Moves between nodes:
maki * zumu
maki % duvu
maki ~ toki
maki @ goto
maki ^ dimu
maki & nipa
vele % nabi
vele ~ goto
vele @ zavo
vele ^ kalu
vele & viba
zibo * pipo
zibo % toki
zibo @ muzi
zibo ^ vuba
kena * lori
kena % kimo
kena @ pipo
kena ^ peti
kena & muzi
nabi % babo
nabi ~ lori
nabi @ veke
nabi ^ vele
nabi & bapu
kalu % vele
kalu ~ nete
kalu @ naze
kalu ^ ziku
kalu & tosu
naze % zavo
naze ~ dimu
naze @ kalu
naze ^ pini
naze & duso
rafo * kimo
rafo % mipo
rafo @ toki
rafo ^ muzi
veko * rilu
veko % lefa
veko @ kimo
veko ^ pipo
veko & toki
tuzi * tosu
tuzi % fifu
tuzi ~ muko
tuzi @ rilu
tuzi ^ lori
tuzi & kimo
gogo * babo
gogo % gepu
gogo ~ kimo
gogo @ zumu
gogo ^ bapu
gogo & goto
bapu * nabi
bapu % gogo
bapu ~ kena
bapu @ lufe
bapu ^ viba
bapu & nete
goto * gogo
goto % lori
goto ~ rafo
goto @ maki
goto ^ nete
goto & peti
pige * lefa
pige % geso
pige @ mipo
pige ^ toki
piru * fifu
piru % misi
piru @ lefa
piru ^ kimo
piru & mipo
rilu * duso
rilu % sigo
rilu ~ geso
rilu @ tuzi
rilu ^ duvu
rilu & veko
geso * riki
geso % vuba
geso @ muko
geso ^ pige
pini % naze
pini ~ sigo
pini @ ziku
pini ^ devi
pini & tava
lufe * veke
lufe % zumu
lufe ~ pipo
lufe @ bapu
lufe ^ bike
lufe & dimu
pipo * duvu
pipo % veko
pipo @ kena
pipo ^ nipa
pipo & zibo
devi % pini
devi ~ rilu
devi @ babo
devi ^ veke
devi & zumu
buso * peti
buso % muzi
buso @ vuba
buso ^ muko
riki * dimu
riki % nipa
riki @ misi
riki ^ lefa
riki & geso
duvu * tava
duvu % rilu
duvu ~ pige
duvu @ lori
duvu ^ maki
duvu & pipo
toki * veko
toki % pige
toki @ rafo
toki ^ zibo
tava * pini
tava % duso
tava ~ lefa
tava @ gepu
tava ^ zumu
tava & duvu
gepu * ziku
gepu % tosu
gepu ~ piru
gepu @ tava
gepu ^ gogo
gepu & lori
kimo * tuzi
kimo % piru
kimo @ veko
kimo ^ kena
kimo & rafo
zumu * devi
zumu % tava
zumu ~ veko
zumu @ gogo
zumu ^ lufe
zumu & maki
peti * goto
peti % kena
peti @ nipa
peti ^ misi
peti & buso
mipo * piru
mipo % muko
mipo @ pige
mipo ^ rafo
nipa * maki
nipa % pipo
nipa @ peti
nipa ^ riki
nipa & vuba
tosu * kalu
tosu % viba
tosu ~ misi
tosu @ duso
tosu ^ gepu
tosu & tuzi
nete * bapu
nete % goto
nete ~ muzi
nete @ dimu
nete ^ fifu
nete & misi
misi * nete
misi % peti
misi @ riki
misi ^ piru
misi & muko
lefa * sigo
lefa % riki
lefa @ piru
lefa ^ veko
lefa & pige
muko * misi
muko % buso
muko @ geso
muko ^ mipo
babo % ziku
babo ~ tuzi
babo @ devi
babo ^ nabi
babo & gogo
vuba * nipa
vuba % zibo
vuba @ buso
vuba ^ geso
fifu * viba
fifu % nete
fifu ~ buso
fifu @ sigo
fifu ^ tuzi
fifu & piru
veke % devi
veke ~ duvu
veke @ nabi
veke ^ zavo
veke & lufe
viba * vele
viba % bapu
viba ~ peti
viba @ bike
viba ^ tosu
viba & fifu
zavo % veke
zavo ~ maki
zavo @ vele
zavo ^ naze
zavo & bike
sigo * bike
sigo % dimu
sigo ~ vuba
sigo @ fifu
sigo ^ rilu
sigo & lefa
bike * zavo
bike % lufe
bike ~ nipa
bike @ viba
bike ^ duso
bike & sigo
muzi * kena
muzi % rafo
muzi @ zibo
muzi ^ buso
ziku % kalu
ziku ~ fifu
ziku @ pini
ziku ^ babo
ziku & gepu
lori * gepu
lori % tuzi
lori ~ mipo
lori @ duvu
lori ^ goto
lori & kena
duso * naze
duso % bike
duso ~ riki
duso @ tosu
duso ^ tava
duso & rilu
dimu * lufe
dimu % maki
dimu ~ zibo
dimu @ nete
dimu ^ sigo
dimu & riki

The rows follow the links: the fewer symbols apart two nodes are, the more alike their rows tend to be.

Each row is also shifted at random along 3 hidden directions that mean nothing.

Name the node of each row.
[11, 7, 12, 0, 3, -10, -5, -14, -47, 5, 4, -11, 18, 4, 11, 15, -19, -8, 5, -6, 7, 9, -1, 2, -3, 8, 5, 8, 1, 23, 20, -1]; node nete
[-38, 8, -5, -2, 15, 4, 2, -2, -42, 1, 14, 2, 12, -13, 8, 16, -16, -6, 5, -10, 4, 3, -8, -12, -3, 16, 4, -19, 5, 3, 35, -8]; node babo
[-6, -9, -12, 2, -18, 5, 4, 6, 38, -10, -17, 20, -23, -8, 9, -16, 21, -4, -7, 10, -11, 3, 1, 0, 0, 2, -7, 2, -2, -14, -27, -9]; node zibo
[6, -8, -5, -4, 6, 4, 11, 14, 39, 1, 12, -5, -6, 0, -28, -3, 3, 17, 0, -3, -2, -16, 5, -3, -1, -13, -9, -12, -1, -25, -5, 9]; node naze
[8, -11, 6, -2, 2, 11, -13, 19, 31, -8, 14, -10, 9, 23, -23, 6, 6, 27, 19, -12, 11, -5, -7, 7, -12, -12, 37, 4, 17, -21, -10, 0]; node bike
[13, 9, -8, -1, -7, -16, -6, -13, -17, -6, -14, 13, -6, -21, 33, 3, -11, -18, -13, 16, -13, 3, 4, -8, -7, 23, -24, 13, -15, 11, 8, -5]; node peti
[-32, -10, -12, -3, -30, -5, 5, -1, 3, -7, -16, 21, -4, 6, 16, 0, 26, -5, 2, -6, -7, 27, 3, -6, 0, 9, -7, 1, 4, 6, -15, -14]; node vuba
[-2, 8, -6, -3, 3, -6, -22, 0, -6, -18, -5, 11, 1, -19, 30, 9, -18, -8, -1, 17, -9, -5, -10, -11, -20, 24, 0, 11, -6, -3, 16, -11]; node goto
[-47, -9, 3, -12, -29, -18, 3, -5, -12, 4, -1, 2, 22, 32, -2, 18, 10, 11, 14, -23, 0, 31, 8, 3, -7, -2, 2, 13, 9, 15, -4, -6]; node dimu
[-5, 17, 12, 15, 18, 12, 4, -7, -28, 11, 2, 8, -24, -17, 13, -9, -20, -15, -12, 8, 5, -17, -5, 1, 9, 3, -4, -15, -6, 14, 17, 7]; node lori
[49, -1, -14, -6, -2, -19, -14, -6, 18, -11, -17, -23, 14, -16, 4, -12, 5, -19, -10, 27, -10, -5, 4, 11, 0, 0, -19, 34, -14, -2, -22, 6]; node mipo
[-64, 12, -16, -7, 13, -18, -12, 0, 7, -18, -6, -7, 5, -30, 14, 4, -19, -13, -13, 25, -16, -18, -2, -11, -13, 16, -22, 13, -18, -14, 13, -1]; node gepu
[6, -8, -12, -17, -11, -18, 9, 7, 9, -2, 12, 1, 19, 13, -11, 22, 1, 23, 12, -18, -8, 10, 12, -12, -11, 1, -15, -3, 0, -8, 11, -2]; node veke
[-13, 5, 1, -2, 13, -10, -30, 0, 0, -16, -1, -34, 28, -4, 3, 2, -8, -8, 3, 22, 6, -9, -14, 16, -8, 0, 19, 36, -1, -2, -7, 2]; node fifu
[50, 5, -1, -3, -4, -9, -14, -6, -18, -8, -7, -5, 8, -5, 20, 6, -11, -11, -1, 11, -1, 5, -4, 2, -10, 10, 3, 20, -4, 12, 6, -6]; node misi
[-5, 5, -1, -2, 3, -18, -17, -12, -9, -6, -14, -29, 26, -5, 3, -6, 0, -18, -7, 20, 0, 1, -1, 17, 4, -2, -4, 38, -7, 12, -16, 5]; node piru
[-13, 5, -7, 1, 7, -7, -3, -10, 0, -1, -19, -21, 4, -19, 4, -22, 7, -27, -16, 23, -2, 0, 0, 14, 15, -4, -17, 21, -13, 6, -20, 8]; node rafo

Complete each set of four: the symbols that take the first to the second take the third to the fourth, perhaps in another order.
Answer with the node's name.
A [-7, -5, 4, -9, 3, 1, 13, 6, -3, 13, 19, -12, 19, 21, -34, 11, 5, 19, 12, -24, 7, 6, 5, 3, 8, -19, 4, -12, 10, -4, 3, 6]
B [24, -7, 8, -9, -7, -12, 11, 3, 18, 13, 15, -8, 8, 24, -29, 9, 2, 22, 6, -17, 1, 0, 14, 4, 0, -21, -9, 0, 0, 0, -6, 14]
C [-27, -6, 8, -1, 1, 2, 14, 3, 22, 14, 10, -5, -9, 11, -27, -5, 5, 15, -2, -8, 0, -10, 11, 6, 8, -22, -10, -9, 0, -5, -9, 13]
D rilu

A [-29, 13, 3, 3, 29, 0, 1, -3, -14, 8, 8, -25, 6, -15, -12, -4, -17, -8, -8, 11, 5, -20, -3, 8, 11, -8, -7, 1, -7, 1, 11, 15]
B [31, -10, -8, -12, 1, -3, -4, 18, 43, -7, 13, -12, 13, 9, -27, 10, 2, 26, 11, -10, -3, -6, 0, -2, -10, -12, 10, 0, 7, -29, -5, 2]
C [-11, -8, 8, -8, -12, -6, 13, 0, -16, 13, 14, 5, 14, 31, -11, 23, 4, 22, 15, -31, 4, 19, 7, -6, -7, -5, 8, -11, 11, 10, 14, -4]
D babo

A [-4, 5, -12, 4, -1, 6, -14, -4, -20, -17, -17, 9, -1, -18, 30, -4, 4, -23, -3, 12, 1, 10, -14, -3, -3, 22, 11, 4, 2, 6, 2, -19]
B [-18, -9, -3, 4, -23, 15, 8, -2, -11, 0, -11, 29, -11, 12, 11, -2, 24, -4, 6, -13, 5, 28, -5, -3, 7, 5, 11, -16, 13, 12, -9, -15]
C [16, -4, 3, -3, -15, 1, 15, 5, 3, 7, 12, 29, -18, 12, 4, 17, -7, 19, 3, -21, -8, 6, 10, -19, -10, 7, -13, -27, 2, -2, 18, -3]
D gogo

A [10, -11, 4, -4, -28, -10, 3, -5, -2, 4, -6, 9, 7, 27, 4, 6, 17, 8, 8, -13, -1, 28, 9, 0, -6, -3, 1, 11, 6, 14, -14, -5]
B [30, 7, 3, -5, 4, -23, -5, -18, -13, 8, -13, -24, 15, -1, -1, -6, -3, -18, -13, 15, -4, 1, 8, 14, 10, -6, -24, 29, -16, 18, -9, 14]
C [17, 8, -2, 10, 9, 9, 10, -10, -18, 4, -14, 9, -21, -24, 16, -20, 1, -26, -18, 12, -2, -5, 1, 1, 17, 6, -15, -9, -9, 10, -2, 1]
D vuba

A [-31, -6, 2, 10, -15, 8, 9, 1, 20, 3, -14, 22, -27, 4, 3, -14, 17, 0, -5, 1, -6, 4, 5, -1, 5, -3, -4, -5, 2, 2, -18, -2]
B [12, -13, -1, 4, -11, 10, -7, 8, 18, -6, -9, -3, 3, 18, -9, -10, 27, 1, 9, -4, 11, 14, -5, 16, 5, -9, 30, 8, 13, -4, -30, -6]
C [37, 8, 14, 13, 29, 12, -7, 1, 2, 6, 1, -14, -17, -17, -8, -17, -14, -8, -11, 18, 5, -30, -6, 11, 10, -10, 4, 2, -6, 0, -1, 14]
D misi

A [35, -8, -2, 4, -28, 5, 2, 4, 27, -7, -11, 37, -26, 8, 18, 2, 10, 12, 1, -5, -8, 10, 4, -14, -11, 9, -2, -4, 3, -2, -10, -10]
B [-51, -8, -10, 1, -19, 2, 10, -4, 15, -2, -17, 12, -13, -2, 5, -14, 25, -10, -8, 2, -5, 15, 8, 0, 11, 0, -15, 0, -1, 2, -24, -3]
C [29, 11, 5, -6, 18, -14, -5, -3, -13, 7, 11, -27, 24, -5, -13, 7, -20, 0, -4, 2, 1, -12, 1, 5, -1, -7, -13, 12, -9, 5, 12, 13]
D nete

A [-1, 7, 3, 19, 13, 24, -2, -5, -20, -1, -12, 10, -20, -21, 15, -19, 3, -25, -9, 11, 9, -2, -14, 2, 14, 6, 14, -12, 3, 7, 0, -7]
B [40, 4, 3, -2, 6, -13, -16, -8, 1, -6, -10, -24, 14, -7, 3, -6, -3, -13, -9, 20, -2, -5, 0, 15, 1, -3, -2, 30, -9, 9, -12, 7]
C [34, -9, -6, -4, -28, -9, -1, 5, 40, -8, -2, 32, -21, 4, 17, 11, 0, 20, -2, -2, -20, -1, 11, -19, -26, 13, -20, 1, -7, -12, -2, -7]
D duso

A [22, -7, 9, 2, -15, -10, 22, -9, 22, 20, -11, 5, -19, 10, -15, -15, 12, 3, -13, 3, -9, -2, 24, 5, 19, -22, -36, 1, -15, 11, -27, 19]
B [5, 3, 4, 1, 9, -6, -15, -8, -15, -4, -9, -28, 23, -1, 1, -7, 1, -15, -3, 14, 5, 1, -5, 18, 6, -3, 8, 28, -2, 14, -12, 3]
C [40, 4, -3, -1, -6, -10, -1, -15, -34, 1, -12, -3, 13, -3, 15, -1, 2, -19, -4, 4, 1, 18, -1, 5, 5, 9, -6, 10, -3, 20, 2, -4]
D vuba

A [33, 7, 6, 13, 22, 18, -15, 2, 16, -5, -11, -10, -15, -18, 3, -25, -6, -13, -9, 28, 5, -24, -10, 13, 8, -3, 15, 11, -4, -4, -14, 7]
B [11, -9, -2, 8, -17, 10, 0, 10, 48, -8, -15, 27, -35, -3, 9, -14, 12, 6, -7, 10, -10, -10, 3, -7, -6, -1, -3, -1, -4, -13, -22, -3]
C [-14, -5, 1, 0, -6, 3, 15, 8, 28, 7, 6, 20, -25, -1, -7, 1, -4, 17, -5, -5, -8, -13, 10, -14, -3, -3, -20, -20, -5, -11, 1, 6]
D gogo

A [-18, -4, 14, 10, -6, 8, 17, -6, 6, 19, -6, 3, -14, 18, -16, -19, 19, -1, -4, -4, 8, 5, 8, 13, 21, -20, -3, -3, 2, 12, -27, 10]
B [-39, -7, -2, 5, -17, 8, 15, -4, 3, 9, -15, 18, -18, 3, 2, -14, 26, -8, -5, -3, 2, 16, 5, 1, 17, -3, -6, -13, 3, 9, -18, -2]
C [-17, -5, 12, 15, -2, 29, 1, 13, 23, 1, -1, 28, -37, 7, -1, -9, 7, 14, 2, -5, 6, -9, -5, -4, -2, -4, 24, -20, 10, -10, -6, -4]
D nipa

A [-1, -8, 15, 3, -14, 1, 7, -6, -6, 16, -2, -5, 5, 32, -14, -6, 21, 5, 7, -14, 12, 18, 6, 20, 16, -22, 11, 5, 10, 18, -23, 8]
B [39, 7, 2, -4, 9, -19, -18, -6, 7, -4, -4, -29, 18, -8, -1, -1, -15, -6, -7, 20, -5, -13, 1, 12, -5, -4, -10, 34, -13, 2, -4, 12]
C [41, -7, 5, 8, -9, 9, 18, -2, 22, 14, -9, 7, -22, 7, -11, -22, 20, 0, -8, 0, 0, -2, 12, 9, 19, -20, -12, -6, -4, 3, -28, 11]
D kimo

A [-12, 12, -6, 3, 24, 7, 6, 2, -13, 1, 11, 1, -7, -23, 2, 0, -18, -6, -6, 4, 3, -18, -6, -10, 1, 6, -10, -22, -5, -9, 26, 2]
B [-1, 9, 7, 12, 37, 20, -16, 11, 4, -5, 11, -20, -4, -19, -9, -8, -18, 0, 1, 14, 11, -30, -20, 8, 0, -4, 29, -3, 6, -15, 8, 5]
C [-13, -8, -10, -10, -9, 1, 5, 14, 10, -9, 12, 17, -1, 4, 1, 17, -1, 16, 10, -16, -5, 5, -1, -21, -15, 10, 1, -22, 6, -18, 15, -10]
D tava

A [-27, 11, -8, 0, 16, -9, 2, -3, -3, -2, 4, -1, -6, -27, 9, 2, -26, -10, -12, 17, -12, -21, 1, -11, -1, 8, -24, -1, -17, -7, 19, 5]
B [4, 2, -9, -4, -6, -10, -10, -11, -27, -10, -13, -10, 23, -4, 17, 4, 8, -21, 0, 9, -1, 21, -7, 4, 1, 14, 3, 20, 3, 14, -3, -11]
C [-17, -3, -8, -1, -1, 7, 19, 9, 22, 3, 11, 14, -15, -3, -11, 3, -2, 17, 0, -10, -7, -9, 7, -15, -2, -3, -11, -27, -1, -19, 7, 2]
D riki

A [-13, -4, -2, -6, 4, -2, 16, 6, 26, 11, 10, -7, -2, 4, -28, -1, 5, 17, 0, -9, -6, -12, 12, -2, 9, -19, -19, -14, -5, -17, -3, 12]
B [-26, 11, -2, -1, 25, -2, -13, 2, 8, -5, 6, -24, 9, -19, -7, -5, -17, -8, -6, 20, -1, -27, -6, 8, 1, -3, -1, 10, -9, -12, 3, 9]
C [25, -6, 16, 8, 0, 11, 12, 4, 29, 17, 4, 7, -26, 16, -20, -16, 4, 18, -5, -4, 3, -13, 12, 7, 9, -23, -7, -8, -2, 1, -18, 16]
D kimo

A [-41, -9, -4, 4, -10, 5, 0, 3, 26, -3, -19, -6, -2, 6, -7, -19, 29, -8, 0, 6, 2, 8, -1, 14, 13, -12, 6, 11, 4, -2, -34, -1]
B [-4, 4, 3, 20, 25, 36, -20, 7, -2, -15, -12, -14, -7, -13, 3, -28, 12, -23, 1, 21, 22, -8, -28, 21, 12, -3, 49, 4, 16, -4, -15, -7]
C [49, -8, 16, -2, -15, -13, 13, -2, 16, 19, 5, -4, -1, 27, -21, 3, 7, 18, 2, -14, -2, 3, 21, 9, 7, -22, -13, 7, -3, 10, -17, 20]
D fifu

